B:
1: [-144 -369  336 -249   19 -279  -89  123  325  225  -53   96  182 -115
   41  330   37  325 -550  -91  203 -357  -41  186  -87  -16  -81  172
  130  -64 -197 -267  150 -148  -72   43   10   38]
2: [  73 -174  361 -131   75 -371 -283  141  312  105  -26  117  296 -195
   17  371   50  355 -498 -175   98 -326   71  236 -153   31  -38   29
  264  -68 -258 -276  259 -267  -36  185  -78   25]
3: [-269   58 -240  217  241  -36  -79   73 -196  252  -69 -273 -224  284
   27  325   10 -186  294 -132 -233    9   27  -82  212  -70  -82 -159
 -180  363  138  -95 -211 -106 -305 -253 -270  -92]
4: [-237 -514   81  -62  -59  -70  120   16  361  327 -207  201   57    9
   73   53  -31   90 -359  -57  336 -183 -169   56   30 -193  -78  120
  -43  -77  -66 -116  -98   20 -209 -119   39  -54]
5: [-123 -352  -14  261  134 -163 -180   42  314  443 -250   62  -42   97
   54  146  -22 -195  -85 -186   88 -142  -73  -35   51 -217  -59  -60
   -4  104  -41 -214 -124 -110 -279   52 -288 -100]
6: [ -19 -209   65  206  111 -165 -250   53  238  275 -175   32   31    6
   22  153   28  -69 -101 -181   77 -156  -61    6  -43 -110  -28  -93
   50   20  -70 -173  -16 -137 -176  159 -232  -45]
7: [-195 -354  -76  -16 -226  213  282  -97  135   50 -198  190   -6  -31
   23 -228   14  102 -152   39  449   -3 -292  -17   -3 -147   -7   24
 -202 -266   63  179 -187  199 -147 -142  243  -21]
8: [ 133  614 -146  -44  -17   51   -1   26 -522 -599  188 -147  167  -80
  -53  169  103  446  223  -41 -180  175  139  182  -10  241   68 -342
  -26   15   51  280  112 -118    9 -240  204    3]
9: [ 341  502   -8   33 -168   95  -97  -51 -328 -669   96   21  274 -284
  -93  -80  148  441   93  -55   91  133   -4  151 -214  224  145 -348
   53 -297   -1  332  186  -51  113  115  265   68]
10: [ -69  388  -22 -146  136 -134  -57  130 -372 -252  182 -222   85   34
   -9  457   72  378   51  -80 -259  -19  182  186   72  198  -29 -165
   13  205    6    4  106 -213  -71 -285   33    3]
11: [ -18 -224  247  -71   27 -223 -163   80  251  135  -81   83  176 -121
   17  236   47  231 -374 -132  160 -255  -32  136 -110  -18  -37   21
  128  -84 -162 -181  123 -140  -75  127  -44   16]
12: [-296 -265  105 -244   -1 -109  138   81   92  169  -31   11   48   33
   53  284   -4  269 -321  -25  138 -194  -49  120   56  -28  -93  131
  -49   39  -59 -120  -12  -51 -154 -250   90   -5]
13: [ 111  328 -365  556  105  131 -219  -64 -262  -64 -145 -155 -141  132
  -37  -58   59 -296  573 -175 -149  233  -36 -148   58  -65   68 -459
 -150  109  185  175 -209  -45 -233   39 -242  -99]
14: [-455 -386 -171  120  130   14  112   44   99  523 -205 -113 -275  302
   68  181  -36 -244   52  -77   56  -93 -151 -125  223 -215 -124   56
 -235  241  124 -144 -316   32 -359 -284 -190  -99]
15: [ 162   83 -154  305 -180  257  -39 -141  -74 -230 -174   78   21 -120
  -64 -339  104  -25  200  -56  290  144 -244  -77 -137  -44  109 -282
 -121 -317  104  305 -107  130  -56  195  108   10]
16: [ 187  385  -58  291  218 -182 -410   99 -197 -108   11 -192   63    6
  -38  314   79   26  238 -224 -289   14  162   57  -34   97   35 -352
   99  174  -11  -52   80 -275 -114  115 -271  -37]
17: [  75    0   61  173   84 -139 -268   52   82   67  -95  -10   81  -52
   -7  164   62   46  -52 -169   17 -106  -13   38  -84  -20    6 -157
   71  -13  -65  -90   42 -148 -112  166 -161  -12]
18: [ 385  419   60   57 -219  126 -151  -77 -232 -645   48   59  289 -343
 -109 -172  174  408   35  -54  199   91  -82  120 -297  210  166 -319
   75 -421  -32  331  203  -13  152  281  275  101]
19: [  83  381 -140  217  229 -186 -275  108 -246 -101   40 -185   59   78
   -3  364   29   79  252 -202 -336   55  216  104   81   68   12 -336
   56  272   14  -37   32 -276 -171 -124 -219  -94]
20: [ 115   62 -101  277 -110  183  -98  -91  -50 -137 -157   25   -3  -93
  -50 -217  104  -46  159  -78  223   75 -211  -83 -133  -38   84 -244
 -102 -238   74  207  -88   72  -73  211   28   16]
21: [-232 -539  104  -54  -78  -63  118    5  383  329 -221  210   58   -3
   65   23  -24   89 -372  -54  366 -188 -186   58   19 -200  -75  129
  -49 -108  -68 -110  -97   30 -198  -85   43  -50]
22: [-132  202 -340  214   -6  229  111  -56 -328 -114  -76 -146 -152  148
  -18  -39   39  -61  380  -40  -14  199 -100  -81  125  -22   19 -261
 -259   66  204  239 -229   73 -199 -249   27  -58]
23: [  -9  339 -194  105   97  -23  -50   47 -319 -204   51 -148   31   70
   -4  228   37  156  235 -106 -190  107  111   87   91   75   10 -285
  -60  165   66  102  -29 -132 -152 -248  -24  -66]
24: [  43  217   35 -152 -229  199  110  -58 -265 -458   65  -18  134 -197
  -77  -83  148  412  -49   45  246   24 -165   90 -168  171   73 -105
  -91 -320   37  294   64   96   85    6  365  112]
25: [ 114   42 -182  298 -203  291   26 -154  -70 -207 -193   98    6  -96
  -61 -373   82  -32  194  -38  323  155 -267  -97 -114  -68  107 -266
 -156 -320  120  324 -147  158  -77  139  138   -4]
26: [  27  -69  137   85  104 -209 -263   91  142  120  -81    4  117  -53
    9  256   58  113 -164 -167   18 -174   19   91  -74  -10  -17  -87
  112   18 -108 -167   86 -186 -118  136 -157  -11]
27: [-247 -169 -140  225  142  -12  -66   36   19  345 -170 -129 -194  205
   34  168   16 -220  134 -122  -12  -64 -103 -104  110 -134  -62  -79
 -158  188   94 -106 -214  -36 -277  -85 -227  -61]
28: [-105  -14 -236  121 -198  310  239 -126 -148 -160 -139   55  -52    5
  -20 -275   56   38  170   25  284  169 -246  -63   16  -70   44 -169
 -254 -201  160  321 -212  192 -133 -157  224  -29]
29: [ 160  238   94 -102 -197  109  -14  -39 -193 -472   53   29  206 -252
  -78  -54  142  433  -91   -8  215    4 -107  134 -209  181   98 -162
    9 -326  -23  248  139   15   91  109  297   99]
30: [-150  102  -84  -19  142 -149  -24  108 -128   35   29 -108   34  105
   39  365    1  178    7 -117 -154  -39  121  118  132   22  -60 -120
  -18  233    1  -80  -19 -182 -195 -298  -70  -74]
31: [ -99 -212   73   96   47  -96 -125   39  167  213 -139   12    6    7
   17  144   36    3 -128 -116  127 -148 -100    4  -31  -87  -31  -35
  -15   -9  -36 -118  -41  -72 -157   78 -119  -15]
32: [-279  -89  -66  -45   57   -1   89   52  -87  129  -40 -114  -88  129
   23  230   29   85  -19  -40   18  -69  -71   18  108  -20  -72   -8
 -144  115   61  -35 -121  -26 -185 -245   -5  -22]
33: [ -69  229  -53  -66  121 -148  -41  108 -211 -129   97 -112  106   44
   15  373   23  299   15 -104 -180  -13  161  175   89   94  -35 -163
   16  186  -14  -23   58 -195 -138 -291    1  -48]
34: [-368 -491  295 -400   13 -229  111  126  292  322  -35   64   94   -6
   71  388    8  358 -604  -30  222 -377  -70  182   20  -40 -136  298
   23    2 -150 -276   56  -85 -129 -190   81   34]
35: [-117  -51 -243  101 -269  397  312 -163 -159 -187 -154   63  -84   -8
  -29 -369   69   46  165   68  380  170 -327  -95   -6  -69   54 -129
 -310 -288  187  386 -239  272 -113 -142  299    1]
36: [  30  -45   81   58   65 -179 -173   66  110   52  -64   47  146  -54
   10  211   27  167 -153 -147   37 -114   35  112  -35  -16  -10 -112
   99    6  -94  -95   73 -165 -124   25  -83  -32]
37: [-115 -337  256 -217   17 -278  -28  108  328  192  -58  172  236  -99
   69  298  -16  357 -520 -103  181 -276   18  220  -30  -52  -74  120
  138  -33 -191 -225  131 -163 -109  -88   29  -20]
38: [-109  269 -339  289   37  250    7  -52 -402 -109  -65 -246 -229  166
  -50  -30   89 -160  485  -51  -65  183 -131 -153   73    7   28 -296
 -276   77  239  232 -242   72 -187 -131  -46  -26]
39: [ -32  228  -13   79  206 -185 -237  120 -173   -2   41 -202   18   77
   -3  415   63  106   95 -156 -238  -72  121   77   43   83  -31 -185
   37  221  -12 -115   42 -227 -142  -63 -183  -18]
40: [ 193  427 -117  376  251 -168 -435   92 -236  -91   -3 -215   26   43
  -35  303   74  -60  337 -243 -330   47  167   21   -5   75   50 -402
   72  222   20  -50   46 -279 -147  118 -327  -55]
41: [ 130  455 -146  243  207 -150 -290   90 -297 -187   58 -185   63   42
  -19  315   49   84  295 -194 -328   88  202   84   48   99   28 -383
   49  226   27   22   54 -255 -142  -74 -199  -69]
42: [-190  -32 -262  302  192  -53  -67   43  -42  274 -144 -110 -150  242
   53  201  -39 -213  256 -165 -141   56   16  -57  199 -159  -57 -198
 -134  301   98  -73 -226 -104 -338 -244 -268 -153]
43: [  41   43 -158  247 -167  294   26 -130 -121 -170 -163    3  -64  -64
  -61 -302  108  -57  203  -20  285  116 -291 -126 -112  -27   84 -220
 -196 -284  136  294 -154  166  -76  137  121   31]
44: [ 112  130  -93  332  106  -63 -274   19  -38   14 -112  -62   14   11
  -17   94   55  -83  189 -187  -57   21   -9  -21  -35  -37   37 -284
   10   36   17    3  -40 -123 -157  135 -212  -46]
45: [ -80   76   40 -258 -199  141  221  -20 -197 -341   58   31  127 -138
  -30    6   96  460 -162   58  237  -13 -129  133  -74  128   18  -23
 -100 -236   14  227   44   76   18 -180  378   77]
46: [ 173  144  121   -9 -105  -13 -141   -5  -56 -290   -3   44  212 -224
  -59   19  118  314 -123  -73  166  -54  -67  112 -200  113   71 -157
   71 -255  -69  107  151  -60   46  189  137   69]
47: [ -46  -68   44  -33   21 -133  -38   54   68    9  -47   58  137  -42
   25  190   17  228 -174  -99   72  -91   17  133    7  -14  -27  -74
   40    0  -66  -45   36 -115 -128 -101   12  -36]
48: [-313 -454  296 -361    5 -213   79  126  279  288  -45   71  109  -34
   55  356   19  345 -570  -37  229 -355  -80  170   -6  -34 -126  261
   34  -21 -155 -257   71  -83 -111 -132   86   33]
49: [  11  449  -20 -175  -31   35   27   57 -452 -469  189 -184  109  -81
  -57  236  124  460   70   -3  -89   36   61  156  -40  259   29 -181
  -46  -23   34  189  114  -78   32 -183  228   70]
50: [ -82  -67  -76  185  135 -117 -123   59   56  190 -120  -26   -6   98
   34  203    3  -40   32 -157  -39  -46   17   22   79  -97  -40 -145
  -24  148    3 -101  -79 -136 -229  -89 -184  -89]
51: [  66  195  -79  184  110 -109 -188   59 -108  -66  -29  -63   73   15
   -1  212   32   85  121 -156 -117   14   85   78   15   15   14 -261
   38  105   -2   -5   15 -173 -143  -50 -132  -66]
52: [   8  242  -47 -151 -193  177  170  -44 -303 -456   78  -12  127 -139
  -46  -38  112  424    5   37  169   77  -96  117  -80  159   59 -143
 -102 -222   55  295   38   64   27 -153  351   62]
53: [  73  249 -282  431   34  191 -162  -71 -253 -104 -136 -149 -138   67
  -50 -103   97 -220  458 -116  -27  169 -122 -156  -11  -33   76 -361
 -181  -13  177  203 -178   21 -166   92 -126  -36]
54: [ -72 -277  264  -91   74 -281 -181  111  300  226  -79   80  163  -85
   42  319   33  212 -417 -138  129 -307   -7  149  -80  -39  -62   64
  146  -25 -177 -258  123 -181 -104   97  -95   14]
55: [ -13  372 -250  220  204  -80 -130   76 -325 -100   25 -194  -15  145
    1  306   13   38  336 -157 -315  122  172   51  148   38   -3 -337
  -56  296   89   39  -58 -194 -210 -257 -166 -108]
56: [  68  530 -114 -125 -155  227  109  -38 -561 -646  173 -164   91 -120
  -96   17  160  445  194   42   20  159  -42   97  -84  271   89 -255
 -136 -173  110  386   54   51   71 -148  359   87]
57: [-274 -524  113   22   40 -116  -32   48  358  471 -222   64  -53   63
   56  156    4  -53 -298  -98  250 -257 -176  -18   10 -193 -103  134
  -51   -3  -55 -226 -108  -23 -226   19 -129  -32]
58: [ 230  127  179  -14 -109  -66 -183   11   13 -300    0   89  269 -263
  -55   29  112  359 -195  -91  176  -83  -47  150 -237  114   77 -158
  126 -276 -115   77  197  -99   61  232  130   72]
59: [ -33  144 -263  405  215  -67 -217   42 -115  152 -126 -153 -109  190
   20  199    3 -226  354 -199 -224   91   69  -66  140  -96  -13 -316
  -73  282   94  -38 -164 -159 -285  -95 -325 -134]
60: [ 170  393 -143  416  273 -179 -436   87 -199  -31  -21 -204    7   71
  -20  299   59  -99  355 -251 -335   65  174    2   25   38   39 -410
   61  255   23  -63   15 -287 -181   91 -357  -83]
61: [  36 -291   80  112 -160   67  -33  -67  261   63 -214  206   97 -149
   -3 -189   63   60 -205  -66  410  -86 -253    1 -155 -116   36  -47
  -23 -319  -42   64  -41   72  -81  210   72   15]
62: [-274 -190  185 -335   53 -195   72  141   64  124   47  -25   99    2
   43  419   20  399 -397  -36   61 -254   15  198   38   46 -108  144
   19   81 -105 -178   82 -133 -113 -248   88   17]
63: [ -51   68 -108  111  -78  178   18  -48 -159 -127  -83  -67  -52  -18
  -36  -65   98   43  129  -27  157   53 -178  -59  -47   18   35 -156
 -150 -133  100  184 -106   75  -91   11   91   24]
64: [-254 -398  -42  239  158 -110 -135   46  269  550 -248  -30 -160  183
   58  182  -14 -279  -42 -160   76 -165 -124  -96  101 -228  -92    4
  -89  165   23 -239 -203  -66 -314    7 -317  -88]
65: [ 200  583  -34  -73 -104  116  -48   -4 -498 -656  176 -146  175 -189
 -102   70  168  459  149  -16  -30  107   17  137 -147  291  110 -297
  -13 -180   37  313  153  -51  102    2  271  102]
66: [ 178  363 -264  458   60  102 -233  -50 -263 -186  -99 -123  -44   28
  -56  -50   86 -147  457 -162 -102  195  -26  -85  -25    3   89 -433
  -93   22  134  191 -109  -65 -142   99 -149  -53]
67: [-188 -424    7  -31 -191  123  218  -65  236  131 -210  213   35  -55
   29 -175    9  106 -251    8  458  -70 -280   16  -30 -161  -24   65
 -145 -248    6   87 -143  154 -145  -79  187  -21]
68: [-331 -493  267 -385    9 -252  142  127  322  306  -42  141  157  -21
   90  378  -30  394 -621  -39  228 -336  -28  219   51  -65 -142  266
   46   19 -165 -269   67 -100 -149 -255  102  -13]
69: [-285 -385   16 -121 -227  226  281  -83   96   96 -159   88  -65  -27
    0 -168   67  120 -216   71  472  -94 -358  -42  -46  -97  -34  127
 -230 -273   66  129 -169  229 -104  -76  256   58]
70: [-172   43  -63   16   91  -33  -32   67 -138   49   -7 -153  -68   92
    8  258   48   73   52  -82  -52  -57  -22   13   61   22  -40  -81
  -94  126   50  -28  -69  -82 -166 -147  -55  -10]
71: [-426 -555   27  -74   81 -141  127   70  319  530 -185   68  -75  172
  104  259  -65  -10 -305  -82  173 -224 -103   33  170 -221 -149  173
  -96  156  -31 -248 -172  -28 -313 -276 -106  -98]
72: [  52 -125 -116  279 -171  210    3 -126   86  -43 -232  125   -2  -85
  -41 -310   71  -75   82  -62  352   65 -278  -98 -106 -121   76 -186
 -130 -293   75  208 -142  140 -112  168   68  -15]

[-169   38  -93   78   68    2  -45  162 -181  -25  -32 -107  422  -16
  249 -237 -228  159 -112 -282 -132  301   12  -87 -215 -153  -68  142
  252  117 -259] : 66
[  -7 -162 -293 -270  -88   -1   75 -137 -313   63   52  -75   94  -22
  -16 -258 -230 -191 -151 -115 -310  -31   42   82 -274  100   27  172
  123 -192 -120] : 14
[ -92  221   93  602  -51  168 -172  273 -306   13  -95   28  196  -63
  377  -62   64  161  239   91  137  299  113  -66  368 -197  -42   22
   40  282   80] : 9
[ -15 -470  164 -137  374 -517   29  185  177   31 -312  -32  170  -87
 -169  126 -154   69  -86 -277  251  336 -229  -99 -392 -325   53    0
  292   92  106] : 55
[ -66 -124  254  299  253   77  -25  257  222  -46   78  -27  -64   82
  163  149  342 -114  -26  205  195  331 -324 -144  102  -94  -58  137
  174  404  -24] : 29
[  24 -221 -294 -306  -95    7  106 -167 -284   74   73  -64   -8   -5
  -77 -221 -177 -274 -154  -43 -303  -79    7  100 -263  141   44  173
  102 -208  -73] : 64
[ -33  -98 -261 -138 -112 -124    9  -43 -427   77 -137  -48  243 -109
   49 -278 -372   23  -19 -264 -205   51  162   72 -229  -66   40   76
  106 -190  -30] : 42
[  81 -475  129  -93  242 -486   29  115   23   97 -341   43  -40 -134
 -221  161  -95  -36   70 -120  272  185 -143    3 -205 -256  109  -50
  151   -7  312] : 39
[  24 -252  -77 -120   35   -5   76  -21  -75   33   55  -43 -112   13
  -43  -46   45 -266  -79   69  -91   31 -142   34 -120   69   27  153
   92  -11    0] : 31
[-106   42  236  481  213  158 -107  257  101  -35   71  -20  106   58
  247   93  264  -13  -32  234  192  395 -200 -180  175 -123  -83  122
  216  434  -70] : 18
[  -8 -143 -222 -110 -103 -256   -9   -7 -459  107 -272  -13  262 -166
    0 -229 -426   89   58 -314 -103   66  208   84 -215 -157   70    3
   91 -213   91] : 3
[ 112 -179  -72   84 -123  -29    2  -43 -320  123 -100   64 -213  -90
  -42    9   36 -239  181  196   34  -45   45  118  165   24   92   25
  -74  -91  299] : 12
[-133  -56    0   40  128  135   31  175   56  -65  153 -117  136   92
  214 -120   92  -73 -155  -51 -123  250 -218  -95 -135  -19  -85  225
  201  244 -260] : 63
[  14 -256  298  323  290 -297  -79  269   80   57 -289   67   38  -99
  -18  245   83   74  131   55  426  361 -159 -108   65 -326   39  -59
  170  260  283] : 49
[ 218 -427   84   44   38 -209   43  -57 -113  159 -181  124 -458 -104
 -272  242  190 -376  197  355  256  -61 -110  122  182    5  156  -43
  -78  -70  522] : 2
[ 184 -609  230  -55  302 -371   71   -3  202  131 -184   91 -394  -55
 -380  360  220 -361   15  305  371   85 -314    7  -49  -70  139  -19
  105   46  429] : 62
[  62 -234  -30   -1  -20  -87   35   53 -175   69  -96   12 -157  -60
  -11    5   34 -176  130   47   31   34  -60   81   38  -34   58   55
  -13  -13  199] : 36
[  33 -130  -70  116  -30 -150  -63   -6 -354  127 -199   43  115 -125
  -29  -60 -196  -30   66    3   56  105  130   38   -3 -116   75   -8
  100  -90  187] : 70
[ -52  196  108  661  -63   14 -228  247 -421   83 -267   89  261 -157
  303  -12  -70  246  318   58  256  311  225  -60  390 -295   11  -82
   48  194  238] : 65
[ -25 -183 -208 -192   -6  -74   56  -73 -239   58   -9  -64  136  -33
  -24 -197 -227 -125 -145 -139 -203   63    6   40 -277   20   18  145
  158 -120  -96] : 27
[-204   20  -74  -68  140  408  100  136  200 -163  461 -220  117  238
  316 -222  233 -207 -363    6 -363  236 -359 -139 -228  165 -169  405
  266  335 -576] : 72
[  19  -82  -63  190  -35 -167 -101   -6 -404  138 -244   59  183 -164
   -4  -62 -247   35   96  -11   87  139  187   32   24 -154   76  -39
  112  -82  208] : 51
[  39  -98 -229  -79 -184   52   34  -75 -391   85  -12  -16  -62  -55
   42 -186 -108 -201   63   10 -200  -72   84  125  -11   83   47  102
  -20 -154   58] : 6
[ -97  196  133  624   10   51 -206  277 -305   40 -184   45  315 -102
  327  -35  -35  233  207   55  211  369  143 -104  302 -288  -31  -18
  118  263  102] : 56
[-133   96 -142   40  -43  487   59   50  -53  -89  428 -145   -5  180
  322 -228  237 -269 -199  153 -359   92 -194  -46   -4  227 -125  353
  115  216 -396] : 7
[-178  222 -215  190 -122  101 -104  106 -473    9  -51  -85  548  -65
  344 -374 -372  233  -46 -293 -235  252  231  -46 -104 -132  -59  120
  201   28 -250] : 38
[-240   79  -49   17  140  370   59  218  151 -165  379 -220  213  213
  395 -238  174  -86 -296  -84 -313  302 -306 -151 -195   73 -181  374
  256  363 -581] : 43
[-156  420 -288  357 -306  461 -117   29 -604   12  179  -65  361    1
  465 -420 -162   45    7   14 -356  107  283    8  189   73  -88  195
   74   53 -269] : 20
